Here is a tiny trained network, its code and every weight. The questions are about switching its units off for an input and a class, where a switched-off unit gives its printed mean instead of its output.

import numpy as np


def w(rows, s, z=0):
    codes = np.array(rows[::2]) - 128.0
    scale = np.full(codes.shape[1], s)
    scale[-1] = z or s
    return codes * scale


def f(y):
    return y / 2 * (1 + np.tanh(0.7978845608 * (y + 0.044715 * y**3)))


def log_softmax(a):
    a = a - a.max(-1, keepdims=True)
    return a - np.log(np.exp(a).sum(-1, keepdims=True))


def net(x, mask):
    res = np.array(x, float).reshape(1, 4) / 4 @ E
    y = f(res @ A[0][:, :-1].T + A[0][:, -1])
    res = res + np.where(mask, y, B[0][:, -1]) @ B[0][:, :-1]
    return log_softmax(res[-1] @ U[:, :-1].T + U[:, -1])


A, B = {}, {}
E = w([
[95,169,51,243,59,161],'x0',
[65,130,81,121,254,51],'x1',
[103,238,145,82,132,146],'x2',
[58,82,149,118,176,234],'x3',
],0.0093)
A[0] = w([
[68,130,103,127,151,76,131],'neuron 1',
[185,137,127,150,123,92,123],'neuron 2',
[97,114,80,191,100,121,117],'neuron 3',
[191,110,126,135,123,172,131],'neuron 4',
[115,117,96,86,90,75,117],'neuron 5',
[154,69,152,141,157,95,88],'neuron 6',
[96,158,88,185,131,130,113],'neuron 7',
[114,159,107,176,132,150,133],'neuron 8',
[123,123,88,137,177,107,118],'neuron 9',
[123,151,118,143,130,135,152],'neuron 10',
[175,168,139,145,138,77,112],'neuron 11',
[214,163,101,123,128,94,119],'neuron 12',
[136,175,99,150,122,128,128],'neuron 13',
[140,174,150,122,131,144,152],'neuron 14',
[141,99,211,126,145,82,140],'neuron 15',
[135,97,172,88,151,111,142],'neuron 16',
[89,112,136,117,142,176,98],'neuron 17',
[108,123,115,131,163,101,121],'neuron 18',
[173,1,130,219,141,105,3],'neuron 19',
[62,202,149,101,145,128,94],'neuron 20',
[175,88,129,163,143,142,76],'neuron 21',
[102,96,134,151,161,201,132],'neuron 22',
[75,157,89,127,168,98,128],'neuron 23',
[146,122,148,129,92,156,148],'neuron 24',
[107,149,138,56,145,161,105],'neuron 25',
[61,196,97,136,107,167,160],'neuron 26',
[83,147,122,161,99,119,105],'neuron 27',
[127,123,172,97,137,113,109],'neuron 28',
[154,129,96,131,89,56,99],'neuron 29',
[120,97,141,143,162,175,82],'neuron 30',
[98,135,113,56,104,114,45],'neuron 31',
[90,104,83,171,100,136,116],'neuron 32',
[147,120,160,93,143,118,110],'neuron 33',
[123,93,92,141,169,99,116],'neuron 34',
[128,207,159,100,105,156,54],'neuron 35',
[193,114,175,154,72,156,112],'neuron 36',
[67,130,109,93,145,184,99],'neuron 37',
[134,125,165,89,133,119,188],'neuron 38',
[155,142,101,130,126,51,95],'neuron 39',
[151,163,99,104,115,106,22],'neuron 40',
[140,103,149,54,163,100,94],'neuron 41',
[73,128,116,138,156,88,100],'neuron 42',
[130,125,194,130,65,159,78],'neuron 43',
[103,215,168,155,145,138,118],'neuron 44',
[146,93,155,55,138,120,120],'neuron 45',
[153,49,107,134,106,127,160],'neuron 46',
],0.015,0.0043)
B[0] = w([
[164,174,197,181,96,145,214],'neuron 1',
[68,79,141,138,131,147,187],'neuron 2',
[172,153,55,95,94,188,223],'neuron 3',
[156,149,208,150,134,130,188],'neuron 4',
[111,80,118,137,102,160,163],'neuron 5',
[152,158,139,92,121,101,180],'neuron 6',
[148,147,102,55,119,160,218],'neuron 7',
[152,128,116,42,108,149,196],'neuron 8',
[165,159,195,179,81,171,193],'neuron 9',
[116,134,119,87,123,132,155],'neuron 10',
[51,45,142,116,155,149,196],'neuron 11',
[29,71,146,131,147,162,214],'neuron 12',
[77,119,87,88,122,146,185],'neuron 13',
[138,178,141,142,160,53,167],'neuron 14',
[152,131,92,82,106,178,200],'neuron 15',
[146,153,101,107,86,149,201],'neuron 16',
[83,33,142,156,123,126,183],'neuron 17',
[149,149,143,161,137,153,178],'neuron 18',
[112,167,91,84,201,1,237],'neuron 19',
[124,153,133,131,180,76,204],'neuron 20',
[124,171,130,137,169,72,158],'neuron 21',
[48,26,130,142,125,146,221],'neuron 22',
[180,180,213,195,115,149,226],'neuron 23',
[173,151,179,172,102,99,196],'neuron 24',
[99,125,96,115,115,107,185],'neuron 25',
[118,127,98,81,139,130,242],'neuron 26',
[151,144,64,119,120,165,179],'neuron 27',
[156,147,96,72,125,172,168],'neuron 28',
[51,56,160,125,76,143,209],'neuron 29',
[81,81,124,159,136,132,177],'neuron 30',
[141,134,98,95,141,101,140],'neuron 31',
[142,132,71,63,81,119,205],'neuron 32',
[143,138,101,57,107,178,173],'neuron 33',
[153,165,150,170,109,102,190],'neuron 34',
[114,195,145,170,191,44,196],'neuron 35',
[156,156,183,160,151,178,254],'neuron 36',
[61,76,128,171,126,105,199],'neuron 37',
[141,123,81,75,129,145,188],'neuron 38',
[99,90,104,173,168,134,205],'neuron 39',
[75,112,132,147,135,102,154],'neuron 40',
[130,124,100,107,104,129,212],'neuron 41',
[174,163,192,201,93,150,197],'neuron 42',
[169,135,204,188,98,134,223],'neuron 43',
[141,143,105,93,161,98,196],'neuron 44',
[129,157,84,115,109,192,211],'neuron 45',
[127,190,130,112,168,64,203],'neuron 46',
],0.0085,0.0096)
U = w([
[197,142,14,28,77,227,102],'0',
[218,166,184,215,111,180,74],'1',
[40,9,98,144,151,161,78],'2',
[143,188,76,85,225,4,255],'3',
],0.011,0.0026)

Each question gives the input, the list of numbers given to net, and the class t.
The units are the neurons (one row each of A and B). Each row of codes is followed by its name. A weight is (code - 128) times the scale printed after its matrix; where a second scale follows, it is the last column's (A, B and U).
mask holds one flag per neuron, in row order. A switched-off neuron (its flag False) gives its mean, the last column of its row in B, instead of its output. The means were averaged over made-up inputs and are rounded, as every weight is.
A unit's drop is (log p(t) with every unit on - log p(t) with that unit switched off) / (log p(t) with every unit on - log p(t) with every unit switched off).
The circuit of an input: a set's keep is (log p(t) with only the set's units on - log p(t) with every unit switched off) / (log p(t) with every unit on - log p(t) with every unit switched off). Starting from the 12 units with the biggest drops (on a tie, the unit counted first), units are removed one at a time, each time the one whose removal leaves the highest keep (on an exact tie, the one counted first), for as long as the keep stays at least 0.8.
circuit, biggest first: the units of the circuit, biggest drop first
most important unit: the unit with the biggest drop
top k neurons: the k neurons with the biggest drops, biggest first
drop of u: that unit's drop, to one decimal
input [7,5,-1,-7], class 0: circuit, biggest first => (neuron 3)
input [2,-2,8,-8], class 2: top 3 neurons => (neuron 12; neuron 11; neuron 29)
input [-2,2,8,7], class 3: top 2 neurons => (neuron 20; neuron 35)
input [-7,7,7,-8], class 2: top 2 neurons => (neuron 11; neuron 12)
input [1,-7,-4,-8], class 2: top 4 neurons => (neuron 12; neuron 29; neuron 2; neuron 11)
input [-6,5,7,8], class 2: top 2 neurons => (neuron 37; neuron 17)
input [-8,8,-7,1], class 0: circuit, biggest first => (neuron 15; neuron 45)
input [8,-2,-2,8], class 0: top 2 neurons => (neuron 3; neuron 32)
input [-1,-1,-8,6], class 3: top 2 neurons => (neuron 19; neuron 46)
input [8,8,5,7], class 0: top 2 neurons => (neuron 7; neuron 26)
input [5,-5,0,-2], class 0: top 2 neurons => (neuron 23; neuron 3)
input [6,-7,-8,-7], class 3: top 3 neurons => (neuron 19; neuron 46; neuron 21)
input [-3,-8,6,8], class 1: top 2 neurons => (neuron 43; neuron 24)
input [8,-8,-2,-4], class 0: most important unit => neuron 3
input [-7,7,-2,-8], class 2: drop of neuron 3 => 0.2
input [7,-2,-7,7], class 0: drop of neuron 8 => 0.5
input [4,7,2,-2], class 1: drop of neuron 6 => 0.0
